Each row has a class, written after it.
28 -271 133 -86 -93 -133 -170 52 -48 -417 -110 -394 -230 2 -162 -68 -90 78 86 60 -100 6 -45 -131 135 -27 281 366 64 -294 259 5 -111 458 -291 29 -228 35 69 -191 181 -67
z_423
485 169 102 -106 -228 125 -456 -197 -163 -224 47 66 85 146 301 -47 -25 84 -120 -238 -40 237 -109 -56 104 -94 -126 145 52 -27 -70 244 -230 146 228 251 81 76 143 46 32 -144
z_195
-218 -120 64 58 62 -164 189 295 219 433 -37 -86 -27 -76 -415 0 2 -203 137 352 -61 24 53 -104 -12 123 150 -211 -147 -35 11 -225 77 62 -183 -238 -56 98 -111 -75 -4 85
z_736
-7 182 -126 238 -439 62 -176 194 202 211 203 253 466 -69 -119 -63 317 -242 -49 25 304 537 356 -36 -240 131 -79 -225 -109 167 -329 -67 221 36 353 -265 395 296 188 249 -65 11
z_736
-94 98 16 57 -67 264 -58 71 140 -55 89 14 261 53 -68 -99 120 -48 -26 7 147 180 168 26 -81 -179 -58 196 27 237 -104 -88 -54 -99 3 -46 236 52 88 181 88 8
z_423
-373 -233 55 63 111 45 292 196 240 -71 -82 -280 -43 -25 -340 -63 45 -62 108 267 61 -149 100 -52 -41 -96 145 396 55 -25 99 -239 34 129 -402 -87 -91 -97 52 33 199 11
z_435
-469 -256 -38 123 84 -237 257 299 156 160 -146 -177 -50 -160 -457 -33 -26 -124 215 260 31 -117 84 -49 -55 168 223 -112 -152 -42 181 -248 169 167 -365 -287 -159 33 -142 -224 50 128
z_623
49 72 40 20 -84 -49 -104 120 53 300 42 70 113 -43 -118 19 -4 -123 76 84 -25 173 62 -78 13 32 -4 -268 -101 74 -57 -41 22 -11 47 -155 88 165 -118 -10 -46 38
z_423
-570 -332 71 94 62 148 446 276 343 -252 -36 -525 19 19 -460 -96 51 -124 118 319 138 -91 201 -3 -23 -154 310 719 91 5 50 -256 7 141 -515 -86 9 -114 168 25 190 52
z_963
-702 -310 47 114 408 -257 530 424 330 437 -182 -221 -204 -183 -583 -106 -8 -207 269 455 -36 -315 47 -72 -74 99 232 -99 -140 73 125 -446 177 -6 -541 -361 -137 -32 -381 -222 88 204
z_623
38 150 41 -16 142 193 -46 22 65 138 25 149 144 50 32 -24 18 -38 20 -13 33 16 6 57 -35 -156 -163 100 -38 251 -88 -68 -129 -250 26 -12 194 3 -52 105 57 38
z_423
-114 -126 72 -40 103 135 89 9 50 -367 -79 -251 -75 31 -45 -47 -13 69 39 22 37 -182 -56 4 58 -176 98 615 93 7 111 -67 -169 121 -248 117 -61 -120 79 -66 203 -6
z_963
-253 15 63 27 99 278 181 130 254 118 70 -34 235 48 -111 -65 61 -97 8 156 81 -62 159 33 -67 -220 -98 315 48 287 -175 -183 -107 -257 -152 -11 267 -103 59 200 91 53
z_56
-44 -159 -188 57 -190 -490 -140 235 -139 90 -222 125 -5 -265 -330 43 -50 66 219 5 -86 65 -30 -72 -92 420 69 -660 -295 -198 378 -47 238 226 -112 -308 -302 180 -197 -502 -12 86
z_56
-4 22 -103 60 -321 -47 -232 73 -72 -156 -41 28 180 7 -88 -86 110 41 -32 -124 147 303 87 -50 -51 122 4 -109 -63 -63 63 35 64 235 78 -78 46 159 114 -65 22 -25
z_195
-141 105 72 89 -74 370 91 105 257 -7 146 -39 348 115 -103 -111 184 -110 -98 32 247 147 218 29 -60 -271 -97 410 64 284 -266 -108 -109 -103 10 -5 340 23 152 317 73 30
z_84
238 185 199 -195 165 268 -157 -141 1 -8 71 -46 18 217 314 -28 -17 39 -85 -61 -76 -65 -122 29 128 -372 -202 496 89 99 -139 99 -347 -168 50 321 165 -117 15 252 118 -49
z_820
58 205 -11 -17 172 104 -60 -33 31 180 1 205 167 68 165 7 30 1 14 -86 15 -53 -66 75 -64 -86 -210 -118 -124 249 -83 -22 -57 -289 68 21 138 -33 -175 41 -11 64
z_623
-267 -198 37 -63 176 -86 152 109 9 -150 -180 -226 -238 -16 -179 -61 -53 97 103 110 -70 -214 -102 -4 31 -11 124 249 -12 -104 226 -104 -98 160 -391 9 -205 -174 -83 -193 159 4
z_195
-479 -288 -21 31 92 -295 216 355 112 74 -206 -287 -168 -133 -519 -30 5 -70 222 247 -26 -128 19 -61 -45 140 205 -67 -152 -149 291 -237 116 240 -427 -258 -296 2 -186 -279 158 88
z_820
130 136 35 -52 89 -59 -69 49 -56 501 -22 204 22 3 -8 13 -116 -80 77 89 -163 24 -96 -19 28 53 -150 -379 -157 113 -70 29 -80 -173 88 -51 8 29 -188 -86 -91 75
z_195
526 121 -55 -134 -271 -119 -623 -297 -378 -521 -110 196 27 45 326 -99 22 395 -74 -441 -7 208 -220 -16 53 131 -168 -94 -7 -181 247 279 -128 209 226 179 -127 97 27 -287 25 -79
z_795
250 134 83 -27 -34 -61 -219 -4 -58 221 27 173 78 34 43 18 -8 -9 66 -21 -67 150 -49 -41 -6 39 -122 -217 -36 52 -36 31 -38 -50 129 5 58 106 -69 -46 -56 18
z_795
332 348 111 -146 90 436 -225 -233 40 -109 116 234 301 233 393 -80 126 122 -165 -247 43 20 -63 112 27 -363 -354 380 46 306 -195 122 -355 -327 173 274 320 -81 34 283 120 -16
z_84
-121 136 -13 224 -214 124 46 291 257 724 210 267 461 -133 -344 4 25 -347 90 294 142 272 313 -68 -166 16 -139 -450 -70 339 -365 -191 168 -246 216 -298 361 232 -12 170 -129 150
z_56
-8 81 25 39 -261 271 -100 12 138 -285 93 -50 352 111 -33 -148 212 11 -129 -141 248 254 197 -31 -4 -184 -46 383 80 147 -144 -10 -100 89 53 33 298 111 216 267 82 -47
z_84
95 -143 17 -39 -35 -321 -119 188 -107 141 -130 -5 -128 -148 -230 41 -152 -16 181 77 -184 -37 -110 -93 20 209 97 -377 -174 -172 267 -29 55 190 -132 -114 -267 69 -210 -340 28 25
z_56
-259 -324 -72 -16 114 -439 80 225 -74 -96 -295 -161 -354 -249 -402 31 -109 89 271 127 -148 -210 -113 -76 12 262 240 -237 -197 -251 452 -176 90 301 -455 -264 -428 39 -263 -521 114 43
z_423
173 118 -159 -40 -258 -267 -377 -12 -236 -30 -132 249 166 -96 59 -9 60 139 50 -269 -32 217 -93 -12 -32 261 -131 -539 -271 -135 269 151 70 79 181 -90 -151 250 -116 -268 -45 43
z_820
-27 120 -55 163 -301 -149 -105 214 114 497 111 211 389 -55 -228 -1 75 -255 82 106 105 402 239 -107 -111 211 8 -600 -182 100 -184 -41 290 6 239 -317 213 324 -45 42 -183 91
z_623
-248 -166 -3 -30 154 -236 72 189 -18 41 -180 -79 -151 -119 -253 -41 -48 43 172 119 -98 -190 -94 -33 -7 163 101 -211 -191 -108 293 -123 56 86 -300 -160 -258 -17 -239 -330 77 112
z_623
249 153 16 -20 -137 -36 -262 -39 -115 147 25 116 10 11 81 -34 -62 -4 -21 -55 -83 171 -68 -70 46 57 -94 -258 -66 -5 -20 115 -72 86 162 65 33 116 -66 5 -55 -18
z_195
-406 77 -22 161 87 209 353 302 380 453 90 56 320 -31 -337 -6 141 -280 89 266 165 63 237 25 -145 -76 -67 -18 -75 341 -192 -271 126 -284 -97 -220 266 68 -33 192 31 183
z_963
322 245 110 -75 -76 243 -295 -94 24 39 132 109 232 144 198 -5 36 -57 -64 -57 -3 190 29 -29 39 -217 -161 72 27 200 -176 67 -193 -115 175 102 260 107 50 217 32 -29
z_423
59 18 71 -18 -102 -42 -100 32 0 61 8 -9 43 28 -71 -39 -9 18 57 46 -58 110 -12 -78 1 54 -53 -104 -32 -7 -15 -48 -54 16 -26 -14 33 88 -30 -69 -78 -14
z_795
-507 -228 -63 205 -56 -106 309 349 262 135 -56 -179 101 -176 -596 -8 62 -193 211 315 135 53 213 -57 -113 96 215 33 -85 44 59 -285 221 135 -300 -319 -19 110 37 -108 55 112
z_963
-398 -247 172 -11 324 -135 342 306 152 305 -105 -349 -297 -96 -405 14 -163 -187 201 403 -146 -292 -46 -57 76 -75 160 204 -21 -61 91 -230 -60 93 -450 -89 -180 -128 -196 -115 127 70
z_820
436 31 -6 -59 -266 -303 -519 -103 -315 -149 -102 120 -6 -36 90 -55 -99 112 55 -212 -119 245 -133 -133 56 240 26 -426 -159 -216 204 256 39 294 220 2 -202 252 -60 -313 -91 -43
z_623
-225 -47 63 22 104 100 94 127 164 14 -18 -99 104 57 -127 -80 46 -69 44 74 76 -22 80 -36 -4 -109 14 218 9 104 -11 -111 -16 -20 -170 -37 61 -19 9 14 118 64
z_623
-101 56 -47 139 -234 -9 -38 168 124 171 30 157 306 -19 -251 -47 151 -56 46 34 187 277 190 -59 -131 113 -80 -235 -22 96 -45 -120 153 51 82 -208 117 193 65 -39 2 85
z_795
-193 152 40 144 80 64 191 269 262 808 123 217 165 -52 -256 53 25 -309 99 333 -23 72 123 4 -111 18 -100 -415 -149 270 -282 -215 63 -238 30 -196 224 93 -200 189 -83 146
z_195
17 42 83 -82 363 129 97 -16 51 96 -92 49 -80 34 76 -23 -36 68 52 38 -117 -325 -163 70 35 -176 -162 185 -42 129 66 -96 -176 -240 -191 74 -54 -166 -172 46 126 71
z_435
370 -52 98 -165 4 -131 -242 -160 -151 -214 -125 -48 -199 35 111 -39 -95 166 14 -79 -190 -83 -230 -40 119 55 54 86 -77 -257 215 150 -191 211 -25 162 -203 -34 -31 -197 106 -69
z_736
295 254 -49 112 -256 -38 -289 147 -19 576 122 471 390 -90 -48 54 4 -184 57 42 24 368 124 -12 -114 122 -198 -658 -159 180 -189 49 134 -168 380 -168 235 287 -68 61 -204 84
z_56
5 -85 -167 123 -285 -267 -147 181 -115 7 -138 118 80 -197 -261 -35 48 32 88 -14 58 189 54 -56 -63 309 66 -495 -196 -172 243 -13 228 247 31 -225 -175 267 -54 -231 -68 51
z_435
221 -32 -78 -17 -334 -443 -367 105 -239 74 -134 79 -22 -126 -167 10 -61 4 115 -82 -119 262 -75 -147 12 346 46 -651 -239 -324 297 149 157 374 141 -142 -306 313 -139 -393 -38 18
z_820
-116 34 162 78 -45 192 64 132 241 166 132 -145 188 106 -132 -89 18 -216 12 198 106 119 219 -74 11 -188 29 269 86 162 -249 -87 -26 52 5 2 248 65 81 229 50 53
z_623
59 -58 16 -101 63 -217 -157 4 -167 -141 -179 70 -158 -62 -48 -19 -57 224 112 -59 -103 -72 -198 8 19 169 -42 -144 -85 -146 287 1 -64 96 -145 -12 -259 -19 -163 -387 53 38
z_795
319 143 48 -79 -167 -53 -347 -42 -129 40 10 95 81 32 99 -33 -27 -6 -19 -121 -88 194 -63 -79 51 9 -118 -204 -80 -63 45 160 -79 94 206 90 -35 192 -31 -44 34 0
z_820
-176 -63 3 128 -101 -172 96 398 146 554 15 69 128 -161 -474 26 -42 -296 191 321 -45 144 157 -145 -97 190 36 -525 -164 65 0 -200 194 20 -92 -305 11 189 -161 -108 -49 97
z_56
-76 -98 86 -63 21 -131 8 143 9 82 -77 -190 -124 -5 -203 -29 -81 -41 90 131 -122 -31 -36 -105 62 -3 56 16 -77 -121 114 -52 -51 152 -156 -15 -153 60 -92 -100 88 22
z_820
310 182 -46 -33 -325 219 -425 -179 -137 -537 43 79 269 91 233 -115 155 181 -166 -329 170 318 5 -5 7 -79 -82 263 42 35 64 189 -106 125 222 175 124 170 257 64 67 -97
z_963
-133 139 29 131 -93 106 97 275 256 604 149 117 304 -18 -277 -11 42 -340 48 277 68 253 251 -30 -89 -28 -47 -310 -107 281 -248 -191 101 -163 96 -262 275 189 -62 178 -104 98
z_423
194 62 -45 -64 -126 -149 -289 -66 -167 -210 -102 157 85 16 88 -7 61 221 53 -207 -12 133 -98 11 0 108 -99 -123 -73 -85 186 81 -38 30 33 14 -55 90 -8 -236 -10 13
z_795
116 87 233 -127 305 303 28 21 152 183 88 -62 9 146 122 1 -83 -80 -2 150 -127 -178 -45 18 61 -352 -165 473 111 260 -200 -69 -305 -284 -112 214 204 -184 -11 233 145 -17
z_56
7 166 -31 35 16 88 25 89 108 310 20 252 260 -15 -75 -21 99 -52 2 8 22 30 30 20 -65 -5 -197 -239 -163 239 -97 -104 -44 -217 36 -136 159 120 -149 43 -6 100
z_84
-400 -251 234 26 106 209 377 254 344 61 64 -460 -31 60 -439 -135 -11 -145 40 407 45 -112 192 -81 86 -256 201 693 146 56 -159 -227 -160 131 -390 -17 137 -122 112 207 152 10
z_84
7 142 90 0 73 452 43 -43 230 -88 111 -13 235 192 136 -98 123 -21 -125 27 154 10 118 39 6 -409 -159 618 175 258 -251 -86 -190 -186 -15 170 297 -66 169 396 156 8
z_435
131 244 -136 134 -345 88 -259 92 12 216 109 349 504 -18 -11 -28 143 -70 -29 -93 189 408 215 2 -162 81 -214 -386 -116 217 -147 20 136 -147 326 -146 314 261 47 135 -93 67
z_56
-189 -46 239 -28 313 261 226 141 273 214 67 -249 -41 95 -136 -24 -73 -193 51 288 -76 -159 48 -33 63 -344 27 491 132 220 -164 -229 -198 -146 -284 34 163 -126 -26 205 165 25
z_423
707 389 57 -243 -16 208 -479 -364 -352 -46 62 356 124 219 622 -15 -56 142 -142 -396 -145 117 -221 42 106 -176 -393 -84 -77 139 -120 369 -342 -260 412 348 137 -59 -39 71 -24 -78
z_195
460 33 14 -61 -379 -173 -497 -121 -264 -296 -19 47 63 11 69 -101 3 180 -46 -276 -45 313 -65 -127 101 151 32 -183 -83 -253 168 253 -36 373 218 65 -91 273 42 -165 -29 -100
z_84
-7 -194 197 -206 196 -68 -18 -11 -60 -313 -134 -402 -357 94 10 -61 -116 108 44 23 -172 -228 -195 -89 163 -171 134 551 78 -224 210 43 -255 260 -311 216 -265 -181 -46 -117 239 -82
z_820
-300 -397 55 -108 208 -267 191 155 -22 -182 -213 -489 -474 -85 -271 3 -175 -18 169 207 -226 -388 -158 -107 125 73 284 231 -43 -317 385 -144 -104 380 -571 -31 -502 -145 -142 -364 240 -12
z_820
7 -4 111 58 -279 53 -147 133 121 10 91 -99 186 53 -210 -93 61 -91 -1 85 111 317 161 -129 -1 -4 6 83 85 11 -103 -51 -5 201 51 -32 120 155 149 26 39 11
z_795
136 -71 59 -155 119 95 -183 -193 -135 -519 -120 -146 -161 63 218 -109 -15 279 -27 -144 -87 -203 -198 37 95 -153 -19 459 51 -123 220 76 -244 79 -203 248 -153 -168 30 -27 140 -102
z_435
282 13 -83 -12 -280 -373 -335 19 -263 127 -99 167 -46 -100 -89 8 -105 32 90 -81 -128 217 -108 -115 31 329 47 -615 -209 -223 175 139 91 256 163 -134 -187 236 -109 -302 -125 -1
z_195
-661 -380 32 34 306 -202 441 357 198 96 -209 -391 -375 -104 -560 -53 -39 -20 239 399 -86 -284 -11 -50 8 43 292 197 -39 -121 265 -339 41 173 -657 -180 -298 -156 -200 -227 178 79
z_195
-37 -83 58 -105 14 40 -60 -5 -18 -289 -84 -129 -25 21 -55 -93 48 158 1 -75 -5 -104 -58 -3 76 -74 39 305 -28 -54 153 -12 -191 114 -205 36 -82 -53 -27 -114 164 -5
z_84
582 158 43 -111 -185 -13 -480 -179 -253 -169 -24 162 33 56 254 -35 -38 138 -35 -195 -116 155 -166 -55 84 -14 -109 -136 -41 -123 139 237 -120 123 212 187 -91 130 -21 -42 -5 -90
z_435
-68 -255 61 -39 -53 -278 -40 148 -39 -44 -151 -218 -226 -113 -346 -33 -146 -4 192 199 -153 -22 -25 -154 46 160 252 -120 -64 -244 270 -52 25 359 -259 -153 -292 82 -99 -339 92 3
z_423
103 9 44 15 -48 -146 -123 91 -75 191 -9 64 43 -34 -80 -30 -81 -96 78 49 -84 75 -37 -96 39 120 37 -293 -117 -29 61 35 41 66 56 -84 -37 129 -124 -145 -47 58
z_623
204 230 66 35 -26 184 -106 11 72 317 119 169 240 44 30 21 -1 -158 4 46 6 151 16 -4 -33 -87 -147 -77 -28 240 -190 22 -42 -196 206 28 245 107 -5 173 -53 31
z_963
176 112 -196 45 -177 -375 -245 37 -239 291 -138 417 132 -155 -73 76 -4 108 146 -150 -36 166 -98 18 -90 410 -187 -852 -288 -53 194 45 188 -59 198 -246 -117 200 -239 -382 -183 117
z_795
33 -8 -91 66 -230 -105 -142 81 4 -69 -55 122 154 -81 -146 -52 126 32 14 -46 127 204 47 -25 -68 185 30 -206 -142 -94 80 -12 83 163 64 -142 1 157 25 -122 13 14
z_736
-535 -466 138 -32 288 -70 415 299 172 -78 -121 -593 -439 -96 -522 -55 -171 -84 236 449 -138 -296 75 -100 140 -93 378 527 25 -121 198 -282 -122 259 -705 -105 -286 -181 -94 -166 239 28
z_423
17 132 -25 -77 251 2 29 26 -43 326 -95 243 22 -15 89 17 -37 47 76 -22 -118 -161 -119 129 6 -12 -212 -182 -181 200 -5 -30 -133 -303 -15 1 50 -101 -202 -55 -13 90
z_195
-384 -150 155 32 235 20 348 269 289 312 23 -261 -24 21 -314 -24 -62 -218 139 388 -64 -137 121 -69 27 -98 151 193 -15 108 -95 -240 10 -65 -346 -136 46 -47 -78 58 58 104
z_623
-338 45 37 123 139 338 299 170 374 164 81 -82 255 65 -190 -61 155 -209 31 216 162 -23 181 20 -100 -261 -44 421 63 339 -188 -258 -37 -196 -193 -59 288 -30 90 270 116 81
z_963
-74 103 73 -50 103 225 36 19 113 -31 20 -37 132 105 58 -57 96 17 -22 -54 57 -16 36 62 -6 -263 -155 359 -9 165 -73 -40 -162 -165 -42 132 147 -46 25 194 129 6
z_820
-153 -185 155 -6 -229 70 -75 126 141 -311 27 -449 -9 120 -218 -127 59 -49 -34 92 118 153 132 -139 123 -173 197 625 213 -243 39 7 -84 455 -153 104 3 41 247 103 219 -41
z_820
35 -196 -34 -120 33 -294 -190 47 -238 -316 -273 -134 -294 -89 -62 -47 -86 224 128 -82 -164 -133 -212 -34 85 175 122 -49 -108 -279 433 66 -96 335 -267 20 -382 -30 -104 -436 148 7
z_195
-144 62 140 8 209 537 160 -40 261 -198 102 -205 139 193 89 -112 73 -59 -60 99 156 -151 85 68 -13 -475 -87 899 225 318 -245 -151 -273 -158 -165 195 298 -174 195 368 184 14
z_963
7 -90 -3 -43 -37 -49 -88 1 -37 -264 -98 -38 -32 -16 -82 -85 47 131 26 -6 58 -11 -75 -20 9 59 72 151 -66 -139 143 -6 -91 164 -101 -18 -99 -22 27 -125 84 -3
z_736
-175 -96 135 31 -93 101 81 160 183 46 77 -246 85 34 -283 -102 26 -119 4 204 83 94 144 -106 55 -107 128 302 55 -2 -103 -111 -73 168 -161 -62 116 58 71 133 58 19
z_84
